Here is a tiny trained network, its code and every weight. The questions are about switching its units off for an input and a class, where a switched-off unit gives its printed mean instead of its output.

import numpy as np


def w(rows, s, z=0):
    codes = np.array(rows[::2]) - 128.0
    scale = np.full(codes.shape[1], s)
    scale[-1] = z or s
    return codes * scale


def norm(h):
    return h / np.sqrt((h * h).mean(-1, keepdims=True) + 1e-5)


def f(y):
    return y / 2 * (1 + np.tanh(0.7978845608 * (y + 0.044715 * y**3)))


def log_softmax(a):
    a = a - a.max(-1, keepdims=True)
    return a - np.log(np.exp(a).sum(-1, keepdims=True))


def net(x, mask):
    res = np.array(x, float).reshape(1, 4) / 4 @ E
    u = 0
    for l in range(2):
        y = f(norm(res) @ A[l][:, :-1].T + A[l][:, -1])
        res = res + np.where(mask[u : u + 7], y, B[l][:, -1]) @ B[l][:, :-1]
        u += 7
    return log_softmax(norm(res)[-1] @ U[:, :-1].T + U[:, -1])


A, B = {}, {}
E = w([
[106,32,171,138],'x0',
[215,88,134,93],'x1',
[188,222,212,214],'x2',
[131,54,3,252],'x3',
],0.0025)
A[0] = w([
[187,232,23,80,196],'L0N0',
[106,32,3,59,77],'L0N1',
[197,125,122,220,161],'L0N2',
[131,148,216,45,108],'L0N3',
[152,17,154,129,253],'L0N4',
[129,86,166,114,110],'L0N5',
[191,160,183,215,101],'L0N6',
],0.0071,0.0017)
B[0] = w([
[105,32,221,233,230],'L0N0',
[107,167,186,41,252],'L0N1',
[88,161,60,19,193],'L0N2',
[171,192,26,179,231],'L0N3',
[167,169,154,213,193],'L0N4',
[102,60,118,171,134],'L0N5',
[69,52,191,2,200],'L0N6',
],0.0043,0.0036)
A[1] = w([
[191,110,130,213,168],'L1N0',
[147,138,64,152,64],'L1N1',
[209,75,139,66,129],'L1N2',
[84,61,254,140,133],'L1N3',
[97,133,70,151,253],'L1N4',
[125,208,205,108,147],'L1N5',
[165,101,17,130,227],'L1N6',
],0.0065,0.0022)
B[1] = w([
[133,112,141,254,152],'L1N0',
[122,105,106,91,106],'L1N1',
[116,210,216,156,171],'L1N2',
[118,137,131,198,246],'L1N3',
[183,181,163,159,182],'L1N4',
[127,70,49,98,252],'L1N5',
[191,217,98,83,158],'L1N6',
],0.0055,0.0031)
U = w([
[221,179,23,111,152],'0',
[120,128,130,169,239],'1',
[81,85,177,58,97],'2',
[132,72,146,255,93],'3',
[162,29,74,149,1],'4',
],0.0087,0.0051)

Each question gives the input, the list of numbers given to net, and the class t.
The units are the neurons (one row each of A and B). Each row of codes is followed by its name. A weight is (code - 128) times the scale printed after its matrix; where a second scale follows, it is the last column's (A, B and U).
mask holds one flag per neuron, layer by layer. A switched-off neuron (its flag False) gives its mean, the last column of its row in B, instead of its output. The means were averaged over made-up inputs and are rounded, as every weight is.
A unit's drop is (log p(t) with every unit on - log p(t) with that unit switched off) / (log p(t) with every unit on - log p(t) with every unit switched off).
The circuit of an input: a set's keep is (log p(t) with only the set's units on - log p(t) with every unit switched off) / (log p(t) with every unit on - log p(t) with every unit switched off). Starting from the 12 units with the biggest drops (on a tie, the unit counted first), units are removed one at a time, each time the one whose removal leaves the highest keep (on an exact tie, the one counted first), for as long as the keep stays at least 0.8.
units of the circuit, in order: the units of the circuit, biggest drop first
most important unit: the unit with the biggest drop
k most important neurons: the k neurons with the biggest drops, biggest first
top k neurons in layer l: the k neurons of layer l with the biggest drops, biggest first
input [-4,-5,4,-7], class 0: most important neuron	[L0N3]
input [-8,-1,6,-2], class 3: 2 most important neurons	[L0N0; L0N1]
input [5,5,-8,3], class 2: 3 most important neurons	[L0N1; L0N0; L0N3]
input [4,-1,-5,4], class 2: 3 most important neurons	[L0N1; L0N3; L0N0]
input [7,-8,3,-8], class 0: 3 most important neurons	[L0N3; L0N0; L1N5]
input [1,-3,-6,5], class 2: 4 most important neurons	[L0N1; L0N3; L0N0; L1N5]
input [8,-3,-1,8], class 0: top 2 neurons in layer 0	[L0N0; L0N6]
input [0,8,-2,3], class 1: 3 most important neurons	[L1N2; L0N3; L0N4]
input [7,2,-4,-5], class 3: top 3 neurons in layer 0	[L0N2; L0N4; L0N5]
input [-1,2,2,-8], class 0: units of the circuit, in order	[L0N3; L1N5]
input [-7,6,8,6], class 2: units of the circuit, in order	[L0N6; L0N2; L0N3]
input [3,3,-2,5], class 0: top 2 neurons in layer 0	[L0N0; L0N6]
input [-5,4,-6,-8], class 0: 3 most important neurons	[L0N3; L0N6; L0N1]
input [6,4,-2,8], class 0: 4 most important neurons	[L0N0; L1N6; L0N2; L0N1]
input [-4,4,6,0], class 2: 2 most important neurons	[L0N6; L0N2]
input [0,-4,5,2], class 2: most important unit	L0N6
input [8,2,-4,-7], class 3: 3 most important neurons	[L0N2; L0N5; L0N4]
input [7,6,-6,-5], class 3: top 3 neurons in layer 0	[L0N4; L0N2; L0N5]
input [2,-5,6,-8], class 0: top 2 neurons in layer 0	[L0N3; L0N0]
input [7,-5,8,5], class 2: top 4 neurons in layer 0	[L0N6; L0N2; L0N0; L0N3]
input [5,-1,6,-1], class 2: units of the circuit, in order	[L0N6]
input [-8,5,-5,3], class 3: 3 most important neurons	[L0N0; L1N3; L0N6]
input [-5,-2,7,0], class 2: top 2 neurons in layer 0	[L0N6; L0N2]
